In the rows, zero is written as 128.
Here are made-up nodes, facts about them, and rows of numbers that follow some of those facts. Name the node behind each unnamed row.

Some rows with their names:
j_57: [ 97 162 143 129 174 109 114 152  90 144 153 139 109 151 144 180  96  86
 140 138  91 129 143 115 110  96 103 123 157 133 114 131 111 138  96 127
 109 167  97  60 106 123 135 124 114 111 139]
j_397: [ 85 157 149 137 176  91 104 126  56 130 154 149 103 154 128 184 136  79
 117 112  99 136 142  92  94  76 103 115 130 137 105 164 132 134 129 138
 106 160  86  54 123 147 144 138 113 112 123]
j_846: [ 99 155 137 128 182 139 123 109  90 145 132 152 115 143 174 175 132  72
 132 129 117 129 155 126 118 102 112 122 155 132 116 166 115 139 131 144
  88 146 131  70 144 137 123 133 129 105 115]
j_832: [106 148 132 134 191 142 106 106  94 145 146 154 122 141 177 180 132  77
 132 142 103 122 149 135 121 102 120 126 160 125 125 167 125 146 127 136
  92 155 122  47 144 138 134 129 130  97 115]
j_419: [103 144 134 139 185 152 118 102 106 139 148 157 111 144 180 179 120  90
 136 136  98 107 160 122 130  96 122 128 162 136 131 164 115 144 133 142
  90 156 120  38 148 131 125 127 128  97 123]
j_367: [ 73 161 117 132 181 112 134 146  90 134 133 146 110 150 160 174 108  66
 114 124  92 133 157 112 109  88 112 122 147 147  92 178 135 135 108 133
  95 155 109  80 113 117 133 114 121  99 118]
j_517: [ 79 159 142 134 181 148 115 105 109 143 138 126 110 128 165 161 139  76
 118 127 121 143 163 148 117  70 129 105 152 140 127 145 114 156 114 175
  90 146 149  62 145 130 118 114 126  90 109]
j_135: [170 191 177 131 198 124 135 170  63 184 112 177 120 177 213 141 121  72
 133 145 135 101 155 114 103 109 131 145 174  81 115 214 131 134 170 100
 112 143 111  23 165 157 104 165 114 118  94]
j_719: [105 158 143 131 178 127 113 109 101 142 136 154 111 158 185 162 123  84
 126 130 110 116 145 131 114  98 124 118 161 116 113 187 120 143 139 152
 103 154 142  51 148 137 116 154 136  98 123]
j_31: [112 145 137 124 182 152 120 122 103 147 136 135 116 146 182 168  93  88
 150 144 117 127 152 133 127 107 115 132 168 128 128 136 108 129 109 142
 101 158 125  57 133 136 113 129 128 109 126]
j_539: [119 164 137 124 198 144 110 123 100 154 125 148 114 154 181 165 131  69
 122 151 102 112 141 140 110 102 109 114 170 116 107 166 127 151 133 149
  92 153 144  58 152 122 126 144 141  87 116]
j_66: [ 88 167 139 126 185 112 121 149  85 149 132 144 104 146 138 168 121  63
 114 140  86 128 149 101 104  90  88 109 148 149  94 152 122 147 109 131
  82 158 110  76 125  99 138 122 127 102 128]
j_785: [138 177 148 122 187 120 137 196  63 164 125 161 114 171 182 164  73  78
 146 143 102 109 166  98 110 107 105 149 172 122 105 155 127 108 127  84
 106 166  69  38 114 143 119 126 100 126 118]
j_207: [117 138 143 125 182 147 110 120 101 148 130 133 117 147 175 169  92  90
 151 143 116 129 149 118 129 101 105 127 167 121 131 135 106 134 114 142
 102 161 127  53 132 138 115 131 127 108 125]
j_728: [ 94 143 144 113 155 100 103 162 100 175 159 127 107 162 138 199  90  91
 147 146  89 130 167 108 105 105 119 116 151 122 113 150 105 133 104 126
 109 173 113  74  98 108 151 105 108 110 118]
j_537: [108 152 137 137 186 142 113 111 102 143 145 153 115 154 187 175 118  87
 129 141  98 105 148 132 127  99 127 121 166 119 124 179 121 150 133 143
 101 157 133  36 146 131 122 139 136  92 124]
j_765: [113 148 148 139 157  88 133 158 130 135  88 130 126 172 155 147  61  83
 120 149  88 142 134  62 158  88  98 130 164 123 136 134  97 158 106 105
  94 173 119  48  87 139 145 109 123 111 123]

Facts:
θ: uses; ξ: points at; Ω: refers to
j_118	θ	j_951; j_121	θ	j_930; j_150	θ	j_290; j_189	θ	j_397; j_193	θ	j_453; j_233	θ	j_150
j_239	θ	j_60; j_249	θ	j_193; j_278	θ	j_548; j_290	θ	j_4; j_308	θ	j_323; j_323	θ	j_336
j_328	θ	j_556; j_339	θ	j_439; j_347	θ	j_627; j_367	θ	j_832; j_38	θ	j_643; j_397	θ	j_98
j_4	θ	j_635; j_414	θ	j_633; j_415	θ	j_367; j_42	θ	j_278; j_439	θ	j_748; j_451	θ	j_544
j_453	θ	j_339; j_460	θ	j_817; j_467	θ	j_460; j_479	θ	j_719; j_504	θ	j_740; j_513	θ	j_876
j_544	θ	j_585; j_548	θ	j_617; j_555	θ	j_564; j_556	θ	j_479; j_56	θ	j_64; j_57	θ	j_177
j_585	θ	j_954; j_599	θ	j_700; j_60	θ	j_189; j_606	θ	j_233; j_610	θ	j_87; j_612	θ	j_877
j_617	θ	j_539; j_633	θ	j_360; j_635	θ	j_765; j_64	θ	j_797; j_643	θ	j_88; j_66	θ	j_42
j_664	θ	j_258; j_676	θ	j_728; j_680	θ	j_414; j_700	θ	j_749; j_728	θ	j_249; j_740	θ	j_555
j_765	θ	j_196; j_785	θ	j_207; j_797	θ	j_58; j_805	θ	j_419; j_817	θ	j_256; j_87	θ	j_839
j_875	θ	j_467; j_877	θ	j_805; j_895	θ	j_785; j_897	θ	j_566; j_913	θ	j_973; j_930	θ	j_38
j_951	θ	j_897; j_973	θ	j_169; j_118	ξ	j_256; j_135	ξ	j_175; j_135	ξ	j_719; j_233	ξ	j_913
j_239	ξ	j_913; j_240	ξ	j_954; j_240	ξ	j_256; j_240	ξ	j_913; j_249	ξ	j_339; j_278	ξ	j_913
j_308	ξ	j_986; j_312	ξ	j_360; j_323	ξ	j_256; j_330	ξ	j_954; j_330	ξ	j_256; j_339	ξ	j_256
j_347	ξ	j_541; j_360	ξ	j_951; j_367	ξ	j_256; j_367	ξ	j_240; j_38	ξ	j_256; j_397	ξ	j_256
j_419	ξ	j_339; j_441	ξ	j_256; j_451	ξ	j_673; j_451	ξ	j_817; j_453	ξ	j_797; j_453	ξ	j_817
j_495	ξ	j_256; j_495	ξ	j_585; j_495	ξ	j_913; j_517	ξ	j_817; j_532	ξ	j_954; j_532	ξ	j_97
j_532	ξ	j_504; j_537	ξ	j_360; j_539	ξ	j_360; j_539	ξ	j_585; j_54	ξ	j_954; j_541	ξ	j_256
j_56	ξ	j_256; j_568	ξ	j_88; j_570	ξ	j_256; j_570	ξ	j_951; j_570	ξ	j_42; j_58	ξ	j_360
j_599	ξ	j_233; j_606	ξ	j_312; j_606	ξ	j_913; j_612	ξ	j_88; j_617	ξ	j_256; j_627	ξ	j_256
j_633	ξ	j_97; j_633	ξ	j_419; j_633	ξ	j_537; j_64	ξ	j_247; j_64	ξ	j_817; j_656	ξ	j_954
j_656	ξ	j_150; j_656	ξ	j_453; j_66	ξ	j_680; j_673	ξ	j_495; j_673	ξ	j_617; j_673	ξ	j_817
j_676	ξ	j_913; j_676	ξ	j_339; j_680	ξ	j_256; j_680	ξ	j_817; j_685	ξ	j_419; j_685	ξ	j_652
j_685	ξ	j_817; j_685	ξ	j_913; j_685	ξ	j_541; j_719	ξ	j_256; j_719	ξ	j_330; j_719	ξ	j_360
j_74	ξ	j_617; j_745	ξ	j_438; j_748	ξ	j_256; j_748	ξ	j_114; j_797	ξ	j_256; j_797	ξ	j_240
j_805	ξ	j_617; j_805	ξ	j_676; j_817	ξ	j_256; j_832	ξ	j_419; j_846	ξ	j_680; j_870	ξ	j_88
j_875	ξ	j_256; j_875	ξ	j_585; j_878	ξ	j_233; j_878	ξ	j_240; j_88	ξ	j_256; j_913	ξ	j_256
j_951	ξ	j_817; j_97	ξ	j_954; j_986	ξ	j_719; j_114	Ω	j_643; j_118	Ω	j_612; j_121	Ω	j_4
j_135	Ω	j_451; j_137	Ω	j_555; j_169	Ω	j_247; j_177	Ω	j_240; j_193	Ω	j_71; j_196	Ω	j_673
j_207	Ω	j_545; j_233	Ω	j_868; j_240	Ω	j_717; j_249	Ω	j_177; j_256	Ω	j_57; j_258	Ω	j_606
j_290	Ω	j_239; j_31	Ω	j_121; j_312	Ω	j_748; j_323	Ω	j_585; j_328	Ω	j_926; j_330	Ω	j_570
j_360	Ω	j_785; j_397	Ω	j_846; j_414	Ω	j_832; j_415	Ω	j_31; j_42	Ω	j_207; j_439	Ω	j_312
j_441	Ω	j_939; j_451	Ω	j_617; j_453	Ω	j_599; j_460	Ω	j_765; j_479	Ω	j_68; j_495	Ω	j_537
j_504	Ω	j_92; j_513	Ω	j_330; j_517	Ω	j_441; j_530	Ω	j_233; j_537	Ω	j_64; j_54	Ω	j_169
j_541	Ω	j_870; j_544	Ω	j_256; j_545	Ω	j_54; j_56	Ω	j_504; j_565	Ω	j_438; j_57	Ω	j_415
j_599	Ω	j_817; j_60	Ω	j_323; j_606	Ω	j_875; j_610	Ω	j_627; j_617	Ω	j_360; j_627	Ω	j_749
j_63	Ω	j_56; j_633	Ω	j_918; j_635	Ω	j_847; j_643	Ω	j_284; j_656	Ω	j_992; j_673	Ω	j_38
j_68	Ω	j_367; j_71	Ω	j_60; j_717	Ω	j_467; j_728	Ω	j_328; j_748	Ω	j_189; j_749	Ω	j_897
j_765	Ω	j_42; j_785	Ω	j_635; j_817	Ω	j_565; j_832	Ω	j_895; j_846	Ω	j_137; j_847	Ω	j_453
j_868	Ω	j_568; j_870	Ω	j_299; j_875	Ω	j_87; j_895	Ω	j_513; j_897	Ω	j_517; j_926	Ω	j_566
j_939	Ω	j_439; j_98	Ω	j_805; j_986	Ω	j_728; j_992	Ω	j_588

Name these rows:
No name comes twice in this set of rows, the named rows included.
[ 85 146 118 123 179 125 131 156  82 120 147 124 105 152 155 188  72  90
 144 115  93 127 154 111 108  84 107 140 157 152 102 132 133 107  93 141
 116 169  81  55  91 138 117 117 118 112 133]  j_467
[133 210 146 145 163  87 159 202 110 137 103 196 131 178 185 146  72  65
 134 145  92 121 156 110 143 131 117 143 184 124 121 155  98 141 123  54
  97 155  91  39  95 165 145 122 104 129 143]  j_635
[104 186 137 118 219 143 109 170  94 165 124 140 106 137 132 148 125  51
 103 191  59 104 135  99 101  81  46  95 172 159  80 131 128 174  83 132
  60 162 117  76 149  40 139 118 140  75 137]  j_278
[115 187 152 110 209 139 110 187 102 169 127 128 100 140 131 135  89  64
 124 195  65 110 129 104  97  87  38 101 184 150  89  98 112 162  64 126
  72 169 113  73 137  38 126 127 137  92 159]  j_548
[109 207 161 159 155  71 151 178 132 124 120 170 129 161 151 151  99  73
 124 143  89 145 131 116 143 110 127 127 165 121 142 134  80 179 102  80
  99 154 110  49  94 146 159 122 109 119 156]  j_290
[116 139  99 107 170 136  51  89  75 133 139 206 125 161 174 175  84  77
 158 150  99 112 150 141 121 145  75 113 199 142 105 124 114  91 129 108
  99 162 109  53 120 179 148 143 132 110 152]  j_565
[ 77 193 144 167 152  82 163 155 139 117 126 182 122 157 166 142  93  79
 111 135  80 136 139 102 149  98 133 126 158 142 132 176  97 177 106  84
  86 151 112  48 105 123 146 116 116 115 156]  j_150
[103 153 122 130 198 137 108 113  88 152 133 153 125 140 179 181 144  64
 127 138 114 128 152 139 118 105 118 124 158 125 115 172 132 143 125 142
  88 146 125  63 140 143 135 125 131  96 100]  j_685
[ 96 155 143 124 174 133 123 110  87 148 127 153 108 145 171 164 122  74
 133 125 129 143 155 129 115 102 110 118 154 134 112 170 107 134 129 146
  90 145 134  85 144 135 115 143 127 112 120]  j_870
[ 84 161 132 132 180 108 120 143  85 144 141 143 109 150 145 183 120  71
 120 129  90 128 156 105 110  92 110 119 145 140 106 162 123 142 117 130
  92 158 105  65 117 122 145 117 120 102 119]  j_347
[ 98 133 161 105 140  83  83 160 100 208 176 127 105 163 125 207 105  96
 154 158  85 136 176 105  99 113 134 103 144 100 120 163  90 147 118 120
 108 177 126  82 100  99 169 100  99 105 103]  j_193
[ 68 106 120 133 188 109 172 127 108 104 166  77 100 144 140 249  86 103
 154 106  68 138 118  79 115 101 108 149 113 142 110 152 127 145  64 163
 112 179  86  85  89  98 124 133 138 116 154]  j_189
[ 79 106 141 131 182 117 161  80 122 147 153 102 106 141 159 234 146  85
 145 129  95 144 122 101 118 127 125 127 109 112 118 203 106 183 106 163
  83 154 151 111 142  90 131 145 153 105 125]  j_748

The same nodes again, as new rows of numbers:
Some rows with their names:
j_745: [140 149 162 148 121 160 102 147 158 149 149 150]
j_555: [147 147 156 161 118 157 109 157 154 159 135 150]
j_749: [163 189 153 124 156 180  81 179 149 161 159 169]
j_930: [147 142 149 157 118 160 102 158 161 152 147 145]
j_939: [165 174 175 147 121 173 103 177 156 168 139 155]
j_951: [127 175 163 107 109 159 100 155 170 150 148 149]
j_438: [109 123 115 183 126 136 113 169 134 145 143 139]
j_847: [125 107 124 176 115 138 107 127 160 140 139 138]
j_652: [147 144 150 155 121 159 102 157 160 152 143 148]
j_785: [137  95 138 173 102 139 109  93 179 142 127 139]
j_56: [133 136 165 150  98 192  80 149 155 164 184 117]
j_610: [157 169 135 135 129 190  76 215 167 134 198 129]
j_545: [149 148 153 156 120 161 102 159 159 154 144 147]
j_588: [146 147 155 160 118 156 108 158 155 158 136 148]
j_177: [152 155 154 148 136 157 100 139 154 164 131 165]
j_973: [148 145 150 156 121 160 102 156 160 152 144 147]
j_875: [134 135 164 156  99 185  86 156 157 156 181 119]

Rows to name:
No name comes twice in this set of rows, the named rows included.
[139 150 164 147 121 164 101 145 156 149 152 149]  j_870
[136 144 167 135 118 193  71 128 152 171 176 135]  j_541
[140 158 178 133 132 185  78 106 140 189 152 160]  j_88
[122 117 186 145 116 185  80 157 145 149 175 128]  j_913
[136 147 175 150 117 183  87 131 146 168 165 142]  j_330
[134 146 178 149 115 178  90 137 144 173 154 144]  j_367
[131 133 177 134 131 178  82 140 150 148 164 149]  j_495
[134 142 164 161 102 164 107 169 158 141 160 131]  j_612
[124 156 164 119  92 181  84 163 166 158 173 122]  j_680
[129 166 168 124 111 155 106 160 161 157 138 150]  j_64
[151 155 162 140 135 183  79 116 144 190 146 157]  j_256
[150 158 162 153 134 152 107 138 146 172 118 170]  j_566
[153 157 159 149 135 157 105 139 150 168 125 168]  j_169
[134  94 169 150  92 165  85  42 177 169 140 134]  j_617

